Here is a tiny trained network, its code and every weight. The questions are about switching its units off for an input and a target symbol, where a switched-off unit gives its printed mean instead of its output.

import numpy as np


def w(rows, s, z=0):
    codes = np.array(rows[::2]) - 128.0
    scale = np.full(codes.shape[1], s)
    scale[-1] = z or s
    return codes * scale


def f(y):
    return np.maximum(y, 0)


def softmax(a):
    e = np.exp(a - a.max(-1, keepdims=True))
    return e / e.sum(-1, keepdims=True)


def log_softmax(a):
    a = a - a.max(-1, keepdims=True)
    return a - np.log(np.exp(a).sum(-1, keepdims=True))


def net(x, mask):
    ids = ['ΓΔΛΨημξφ'.index(c) for c in x.split()]
    T = len(ids)
    res = E[ids] + P[:T]
    u = 0
    for l in range(2):
        r = res
        for j in range(2):
            rows = slice(3 * j, 3 * j + 3)
            q, k, v = (r @ M[l][rows].T for M in (Q, K, V))
            z = softmax(np.where(np.tri(T) > 0, q @ k.T / 3**0.5, -1e9)) @ v
            o = O[l][rows]
            res = res + np.where(mask[u + j], z, o[:, -1]) @ o[:, :-1]
        u += 2
        y = f(res @ A[l][:, :-1].T + A[l][:, -1])
        res = res + np.where(mask[u : u + 8], y, B[l][:, -1]) @ B[l][:, :-1]
        u += 8
    return log_softmax(res[-1] @ U[:, :-1].T + U[:, -1])


Q, K, V, O, A, B = {}, {}, {}, {}, {}, {}
E = w([
[131,79,204,189,90,43,149,119,110,147],'Γ',
[51,191,180,134,201,90,117,175,211,67],'Δ',
[87,187,61,97,154,100,53,211,156,196],'Λ',
[76,41,156,59,101,106,149,136,179,94],'Ψ',
[164,175,153,67,76,170,255,203,184,100],'η',
[166,180,164,221,214,136,189,153,131,82],'μ',
[65,160,132,146,53,149,157,138,92,236],'ξ',
[246,75,142,47,142,246,64,12,41,85],'φ',
],0.0058)
P = w([
[143,166,146,118,96,99,116,65,114,139],'0',
[75,60,182,56,217,116,138,253,36,125],'1',
[114,101,197,88,164,156,171,204,96,137],'2',
[149,220,26,180,40,107,119,19,200,52],'3',
[145,137,98,150,105,145,137,112,158,106],'4',
[138,60,227,124,138,191,160,214,156,175],'5',
[169,118,125,158,142,179,144,104,159,139],'6',
],0.0051)
Q[0] = w([
[142,85,243,85,205,164,127,226,114,190],'L0H1',
[124,78,221,78,197,172,104,203,96,192],'L0H1',
[134,76,255,78,196,162,136,235,90,210],'L0H1',
[184,122,129,130,80,178,176,86,152,76],'L0H2',
[176,81,176,66,145,214,165,133,93,82],'L0H2',
[95,142,102,106,159,93,66,130,86,135],'L0H2',
],0.0065)
K[0] = w([
[163,210,33,223,13,114,115,2,253,115],'L0H1',
[185,180,39,201,27,104,127,15,225,85],'L0H1',
[157,209,42,217,26,82,103,12,249,95],'L0H1',
[165,99,168,47,143,177,111,105,20,156],'L0H2',
[157,142,95,131,89,139,117,94,66,187],'L0H2',
[61,159,113,201,112,56,200,206,206,186],'L0H2',
],0.0069)
V[0] = w([
[91,43,121,28,67,110,150,154,132,122],'L0H1',
[114,131,169,123,198,62,133,163,183,61],'L0H1',
[213,124,189,154,102,172,254,99,128,45],'L0H1',
[178,85,134,121,130,151,92,84,73,125],'L0H2',
[75,153,155,144,82,44,179,184,150,181],'L0H2',
[179,106,108,107,133,184,96,88,86,122],'L0H2',
],0.006)
O[0] = w([
[216,125,227,67,249,29,101,107,249,227,161],'L0H1',
[190,221,219,165,171,207,69,128,36,129,152],'L0H1',
[209,139,127,175,2,54,82,217,125,65,251],'L0H1',
[108,83,78,195,60,114,183,101,165,126,238],'L0H2',
[114,167,232,85,155,90,96,137,88,182,2],'L0H2',
[121,99,38,158,74,139,188,119,181,118,234],'L0H2',
],0.0047,0.00096)
A[0] = w([
[67,138,213,167,141,121,157,195,61,143,192],'L0N1',
[166,168,183,41,173,142,61,136,110,119,208],'L0N2',
[116,143,177,42,142,31,184,133,189,187,209],'L0N3',
[162,145,194,52,182,158,85,100,58,131,163],'L0N4',
[152,119,175,169,75,1,125,140,109,161,249],'L0N5',
[173,122,138,61,108,153,96,82,59,90,184],'L0N6',
[62,110,103,102,170,175,175,110,174,141,242],'L0N7',
[99,198,97,108,91,114,208,211,146,109,253],'L0N8',
],0.0053,0.0021)
B[0] = w([
[72,107,180,161,148,133,165,179,49,140,231],'L0N1',
[177,180,200,87,159,200,99,145,112,142,229],'L0N2',
[112,107,162,115,163,132,171,133,254,231,237],'L0N3',
[179,152,193,82,153,243,116,94,55,160,206],'L0N4',
[135,107,169,221,89,69,106,134,143,171,220],'L0N5',
[183,136,140,100,99,199,50,75,73,56,197],'L0N6',
[66,95,73,124,179,142,185,64,135,136,219],'L0N7',
[79,177,60,180,73,161,167,218,167,142,254],'L0N8',
],0.005,0.003)
Q[1] = w([
[137,141,119,99,177,69,124,99,129,51],'L1H1',
[129,24,164,101,255,111,131,113,137,31],'L1H1',
[131,37,229,95,158,231,153,212,55,169],'L1H1',
[135,59,134,126,64,92,113,71,51,143],'L1H2',
[131,220,107,125,194,156,115,174,213,93],'L1H2',
[125,154,28,145,119,16,86,30,183,94],'L1H2',
],0.0041)
K[1] = w([
[65,135,182,182,133,87,164,201,118,166],'L1H1',
[59,236,116,187,177,59,145,194,253,163],'L1H1',
[181,229,111,119,108,104,68,55,222,135],'L1H1',
[75,198,125,196,138,59,170,165,189,164],'L1H2',
[186,47,109,30,108,235,111,100,36,75],'L1H2',
[64,117,95,82,179,162,186,209,81,137],'L1H2',
],0.0062)
V[1] = w([
[235,150,42,46,87,171,97,126,175,93],'L1H1',
[99,3,186,183,112,50,112,89,107,126],'L1H1',
[80,147,194,204,122,100,249,219,142,190],'L1H1',
[172,100,129,190,119,70,37,50,111,168],'L1H2',
[94,133,138,123,74,74,165,208,197,184],'L1H2',
[188,13,143,88,108,121,81,21,105,52],'L1H2',
],0.0043)
O[1] = w([
[237,236,168,134,148,64,254,76,98,202,176],'L1H1',
[83,98,157,176,164,236,41,180,244,154,3],'L1H1',
[54,93,127,125,124,64,43,242,141,22,202],'L1H1',
[52,193,203,185,159,237,83,70,177,93,1],'L1H2',
[116,160,177,73,215,61,165,160,162,151,116],'L1H2',
[196,124,146,190,52,251,42,147,205,161,94],'L1H2',
],0.004,0.00087)
A[1] = w([
[111,146,115,100,170,143,187,50,100,173,159],'L1N1',
[51,91,128,154,100,146,83,169,160,62,234],'L1N2',
[169,156,173,120,129,106,84,184,176,161,130],'L1N3',
[89,129,103,94,150,3,163,171,129,115,138],'L1N4',
[91,111,45,168,99,108,145,163,84,62,248],'L1N5',
[132,197,175,66,168,141,60,140,56,94,87],'L1N6',
[106,102,64,97,76,132,154,139,188,172,164],'L1N7',
[157,115,192,91,182,125,162,85,186,176,105],'L1N8',
],0.0063,0.0015)
B[1] = w([
[64,236,162,159,183,134,179,116,82,115,217],'L1N1',
[30,144,115,165,116,175,89,122,151,38,233],'L1N2',
[182,118,189,128,136,112,53,176,186,159,221],'L1N3',
[106,80,136,96,93,6,178,99,121,75,224],'L1N4',
[138,112,2,187,153,105,121,205,97,158,221],'L1N5',
[182,68,147,80,27,179,143,60,53,80,254],'L1N6',
[137,57,116,66,96,178,150,57,143,166,241],'L1N7',
[161,172,56,103,229,161,108,197,68,203,221],'L1N8',
],0.006,0.0029)
U = w([
[214,113,189,132,87,2,153,147,131,107,132],'Γ',
[64,167,194,159,114,192,73,141,208,71,116],'Δ',
[224,130,130,111,197,161,47,182,158,221,158],'Λ',
[35,27,85,72,144,85,141,97,181,113,114],'Ψ',
[163,69,54,127,97,154,169,135,166,163,9],'η',
[120,172,39,209,114,107,111,210,64,67,78],'μ',
[75,216,119,112,212,122,198,76,83,168,154],'ξ',
[168,131,202,91,39,195,122,50,77,95,240],'φ',
],0.0048,0.0013)

Each question gives the input, a string of symbols that net reads in full, and the target symbol t.
The units are the heads (3 rows each of Q, K, V and O) and the neurons (one row each of A and B). Each row of codes is followed by its name. A weight is (code - 128) times the scale printed after its matrix; where a second scale follows, it is the last column's (O, A, B and U).
mask holds one flag per unit, layer by layer, with each layer's heads first. A switched-off unit (its flag False) gives its mean, the last column of its rows in O or B, instead of its output. The means were averaged over made-up inputs and are rounded, as every weight is.
A unit's drop is (log p(t) with every unit on - log p(t) with that unit switched off) / (log p(t) with every unit on - log p(t) with every unit switched off).
The circuit of an input: a set's keep is (log p(t) with only the set's units on - log p(t) with every unit switched off) / (log p(t) with every unit on - log p(t) with every unit switched off). Starting from the 12 units with the biggest drops (on a tie, the unit counted first), units are removed one at a time, each time the one whose removal leaves the highest keep (on an exact tie, the one counted first), for as long as the keep stays at least 0.8.
units of the circuit, in order: the units of the circuit, biggest drop first
k most important neurons: the k neurons with the biggest drops, biggest first
k most important neurons of layer l: the k neurons of layer l with the biggest drops, biggest first
heads that matter: for each layer, one digit per head in row order, 1 if its drop is at least 0.15 and else 0, layers parted by /
input μ Δ η, target μ: 2 most important neurons of layer 0 : L0N8; L0N1
input Δ Λ Λ μ, target ξ: units of the circuit, in order : L0H1; L1N1; L1H2
input μ Λ μ, target μ: units of the circuit, in order : L0H1; L1N5; L1H1; L0N8
input Λ Ψ Δ Λ, target Λ: units of the circuit, in order : L0H1; L0H2; L1N3; L0N2
input Λ η Λ, target ξ: heads that matter : 11 / 01
input μ Δ Ψ Δ, target φ: units of the circuit, in order : L0H1; L0H2; L1N6; L0N2
input μ Ψ ξ μ, target Λ: 2 most important neurons of layer 1 : L1N8; L1N3
input η Λ Δ Ψ, target ξ: heads that matter : 11 / 01
input η Δ Δ, target Γ: most important neuron : L1N4
input Γ φ Δ Λ φ Δ ξ, target ξ: heads that matter : 00 / 10
input μ η Δ, target μ: units of the circuit, in order : L0H1; L1H1; L1N5
input Ψ η η Δ η, target Γ: heads that matter : 10 / 11
input Γ Ψ μ, target Δ: heads that matter : 01 / 10
input η Δ ξ ξ Δ Ψ, target Ψ: heads that matter : 10 / 11
input μ ξ η μ Λ Γ, target μ: most important neuron : L1N5
input φ Ψ ξ ξ Δ, target Δ: heads that matter : 00 / 11
input Λ μ Δ Ψ Δ η, target Λ: heads that matter : 11 / 00
input φ φ Δ μ φ Δ, target μ: 2 most important neurons : L1N5; L0N3
input Λ η Γ μ, target Γ: heads that matter : 11 / 01
input ξ Γ Γ, target Ψ: heads that matter : 10 / 11
input ξ φ φ Ψ, target η: most important neuron : L1N7
input Γ Δ ξ μ, target φ: 2 most important neurons : L1N6; L0N4
input η φ φ φ φ Λ, target η: 2 most important neurons : L1N7; L0N8
input η Ψ Λ η, target Λ: 3 most important neurons : L1N8; L1N3; L0N3
input ξ Ψ Γ η Λ Ψ, target Γ: 2 most important neurons : L1N4; L0N1
input φ ξ Λ Ψ, target Ψ: heads that matter : 10 / 10
input Λ ξ Λ μ μ Ψ, target μ: heads that matter : 10 / 00
